Below are the code and all the weights of a small trained network. Each question names an input and a class and asks about switching units off, where a switched-off unit gives its printed mean instead of its output.

import numpy as np


def w(rows, s, z=0):
    codes = np.array(rows[::2]) - 128.0
    scale = np.full(codes.shape[1], s)
    scale[-1] = z or s
    return codes * scale


def norm(h):
    return h / np.sqrt((h * h).mean(-1, keepdims=True) + 1e-5)


def f(y):
    return y / 2 * (1 + np.tanh(0.7978845608 * (y + 0.044715 * y**3)))


def log_softmax(a):
    a = a - a.max(-1, keepdims=True)
    return a - np.log(np.exp(a).sum(-1, keepdims=True))


def net(x, mask):
    res = np.array(x, float).reshape(1, 3) / 4 @ E
    u = 0
    for l in range(2):
        y = f(norm(res) @ A[l][:, :-1].T + A[l][:, -1])
        res = res + np.where(mask[u : u + 13], y, B[l][:, -1]) @ B[l][:, :-1]
        u += 13
    return log_softmax(norm(res)[-1] @ U[:, :-1].T + U[:, -1])


A, B = {}, {}
E = w([
[134,126,135,86,110,73,58,193,54,27,4,129],'x0',
[86,119,141,169,158,232,68,172,84,145,158,186],'x1',
[67,86,189,3,198,158,181,63,81,131,34,150],'x2',
],0.0064)
A[0] = w([
[123,74,84,207,81,120,178,214,125,94,162,70,71],'0.n1',
[127,129,163,53,118,146,120,41,142,106,110,210,15],'0.n2',
[161,149,173,92,120,91,166,18,157,103,98,162,72],'0.n3',
[82,22,169,91,172,202,146,174,56,182,108,48,25],'0.n4',
[86,140,175,22,180,119,152,101,162,174,101,101,39],'0.n5',
[3,131,133,107,98,91,91,201,119,38,85,97,171],'0.n6',
[174,150,113,96,98,75,234,10,184,104,78,64,46],'0.n7',
[83,96,122,175,232,105,95,34,220,160,180,110,3],'0.n8',
[72,133,150,115,211,210,77,164,74,150,186,155,91],'0.n9',
[90,104,169,101,174,56,166,118,109,174,92,193,101],'0.n10',
[220,189,174,205,57,194,141,148,155,121,115,117,65],'0.n11',
[103,201,168,131,182,204,146,7,170,156,143,35,22],'0.n12',
[141,99,69,107,222,178,104,104,191,201,193,90,83],'0.n13',
],0.0052,0.0013)
B[0] = w([
[139,151,96,143,177,175,135,103,185,174,149,126,224],'0.n1',
[165,132,111,186,100,156,143,153,128,131,113,77,166],'0.n2',
[100,143,112,113,145,120,52,180,125,161,126,100,177],'0.n3',
[124,182,24,146,142,164,131,152,143,102,141,119,199],'0.n4',
[137,121,112,101,168,160,113,149,178,84,133,98,201],'0.n5',
[120,86,134,151,89,98,204,149,166,144,147,144,233],'0.n6',
[112,134,125,131,169,97,121,87,61,120,191,156,253],'0.n7',
[91,113,182,150,76,115,136,172,176,143,91,138,204],'0.n8',
[120,159,113,117,146,1,130,74,103,154,163,111,243],'0.n9',
[119,100,139,149,133,136,133,120,178,140,159,67,173],'0.n10',
[103,155,66,101,153,135,160,152,150,85,88,177,210],'0.n11',
[92,120,149,103,75,152,146,156,110,102,126,125,206],'0.n12',
[174,66,135,111,92,87,112,123,120,128,107,131,225],'0.n13',
],0.0081,0.0043)
A[1] = w([
[155,154,165,190,97,137,100,144,168,220,191,132,2],'1.n1',
[115,27,105,138,186,128,107,123,126,180,200,160,156],'1.n2',
[183,160,138,159,149,80,125,209,54,65,43,157,88],'1.n3',
[146,87,134,18,171,192,200,114,104,153,114,93,92],'1.n4',
[117,161,95,109,134,79,71,76,47,121,169,196,201],'1.n5',
[144,135,128,191,132,140,119,128,102,168,105,143,51],'1.n6',
[59,132,134,94,124,158,177,56,120,116,115,113,109],'1.n7',
[169,103,150,92,218,122,142,170,198,166,95,245,98],'1.n8',
[130,29,170,133,41,144,220,189,124,102,144,148,142],'1.n9',
[152,158,113,124,107,76,142,122,194,178,99,168,111],'1.n10',
[254,159,145,138,122,98,78,182,158,113,152,157,99],'1.n11',
[162,146,39,124,118,189,69,149,228,144,121,62,99],'1.n12',
[150,89,79,136,135,66,183,115,193,151,80,167,144],'1.n13',
],0.0071,0.0021)
B[1] = w([
[106,161,118,140,85,113,160,31,112,98,130,161,251],'1.n1',
[159,120,174,45,140,82,99,137,113,138,75,142,241],'1.n2',
[141,141,156,154,61,146,145,2,192,222,202,190,228],'1.n3',
[151,225,83,234,111,176,138,98,101,108,76,186,201],'1.n4',
[74,102,161,94,191,102,153,147,81,135,166,20,239],'1.n5',
[188,155,155,126,113,97,217,71,129,115,73,105,129],'1.n6',
[145,158,95,206,83,86,88,99,153,188,136,151,170],'1.n7',
[146,72,80,144,163,105,87,191,169,141,120,78,139],'1.n8',
[183,59,158,93,74,155,94,162,121,108,112,135,234],'1.n9',
[135,140,110,164,182,151,91,196,108,122,94,124,220],'1.n10',
[94,185,178,125,162,130,187,13,111,115,77,72,228],'1.n11',
[110,111,108,127,118,189,105,154,90,79,52,90,253],'1.n12',
[117,92,131,86,142,176,51,183,80,153,102,170,242],'1.n13',
],0.0074,0.0048)
U = w([
[114,205,47,205,133,200,109,91,113,88,47,116,138],'0',
[149,83,174,115,13,129,113,86,150,179,128,203,147],'1',
[64,182,126,109,178,37,150,43,62,152,185,81,141],'2',
[107,53,118,68,172,140,80,253,89,92,116,70,204],'3',
[165,159,175,109,187,169,211,188,157,89,175,157,17],'4',
[144,142,176,102,181,171,209,162,170,81,165,150,27],'5',
[155,167,179,99,170,162,229,193,205,90,180,129,2],'6',
],0.012,0.0068)

Each question gives the input, the list of numbers given to net, and the class t.
The units are the neurons (one row each of A and B). Each row of codes is followed by its name. A weight is (code - 128) times the scale printed after its matrix; where a second scale follows, it is the last column's (A, B and U).
mask holds one flag per neuron, layer by layer. A switched-off neuron (its flag False) gives its mean, the last column of its row in B, instead of its output. The means were averaged over made-up inputs and are rounded, as every weight is.
A unit's drop is (log p(t) with every unit on - log p(t) with that unit switched off) / (log p(t) with every unit on - log p(t) with every unit switched off).
The circuit of an input: a set's keep is (log p(t) with only the set's units on - log p(t) with every unit switched off) / (log p(t) with every unit on - log p(t) with every unit switched off). Starting from the 12 units with the biggest drops (on a tie, the unit counted first), units are removed one at a time, each time the one whose removal leaves the highest keep (on an exact tie, the one counted first), for as long as the keep stays at least 0.8.
circuit, biggest first: the units of the circuit, biggest drop first
top k neurons: the k neurons with the biggest drops, biggest first
k most important neurons of layer l: the k neurons of layer l with the biggest drops, biggest first
drop of u: that unit's drop, to one decimal
input [-7,6,7], class 0: 2 most important neurons of layer 0	[0.n4, 0.n6]
input [6,3,-1], class 1: circuit, biggest first	[1.n3]
input [6,7,0], class 2: circuit, biggest first	[0.n9, 1.n5, 1.n3]
input [-4,3,0], class 1: 2 most important neurons of layer 0	[0.n8, 0.n7]
input [-7,6,6], class 1: top 3 neurons	[0.n8, 0.n13, 0.n7]
input [1,-3,3], class 3: 2 most important neurons of layer 0	[0.n3, 0.n5]
input [-8,-7,2], class 1: top 2 neurons	[0.n8, 0.n9]
input [2,3,4], class 0: top 2 neurons	[0.n7, 1.n5]
input [8,4,6], class 1: top 2 neurons	[1.n3, 0.n6]
input [7,7,7], class 0: top 2 neurons	[0.n7, 0.n4]
input [-6,1,-7], class 0: 2 most important neurons of layer 0	[0.n6, 0.n11]
input [1,8,-7], class 2: 2 most important neurons of layer 1	[1.n5, 1.n4]
input [-5,6,-5], class 2: top 3 neurons	[0.n9, 0.n6, 0.n4]
input [-1,-1,5], class 0: circuit, biggest first	[1.n4]
input [-6,3,-4], class 1: top 3 neurons	[1.n1, 0.n4, 0.n13]
input [0,-1,0], class 3: 2 most important neurons of layer 0	[0.n3, 0.n9]
input [6,7,3], class 2: 3 most important neurons of layer 0	[0.n9, 0.n8, 0.n4]
input [-4,6,-2], class 2: 2 most important neurons of layer 0	[0.n9, 0.n6]
input [-1,-1,-1], class 3: drop of 0.n12	0.0
input [-1,8,3], class 2: drop of 0.n9	1.9
input [0,2,-2], class 3: drop of 0.n11	0.3
input [-7,8,8], class 0: top neuron	[1.n4]
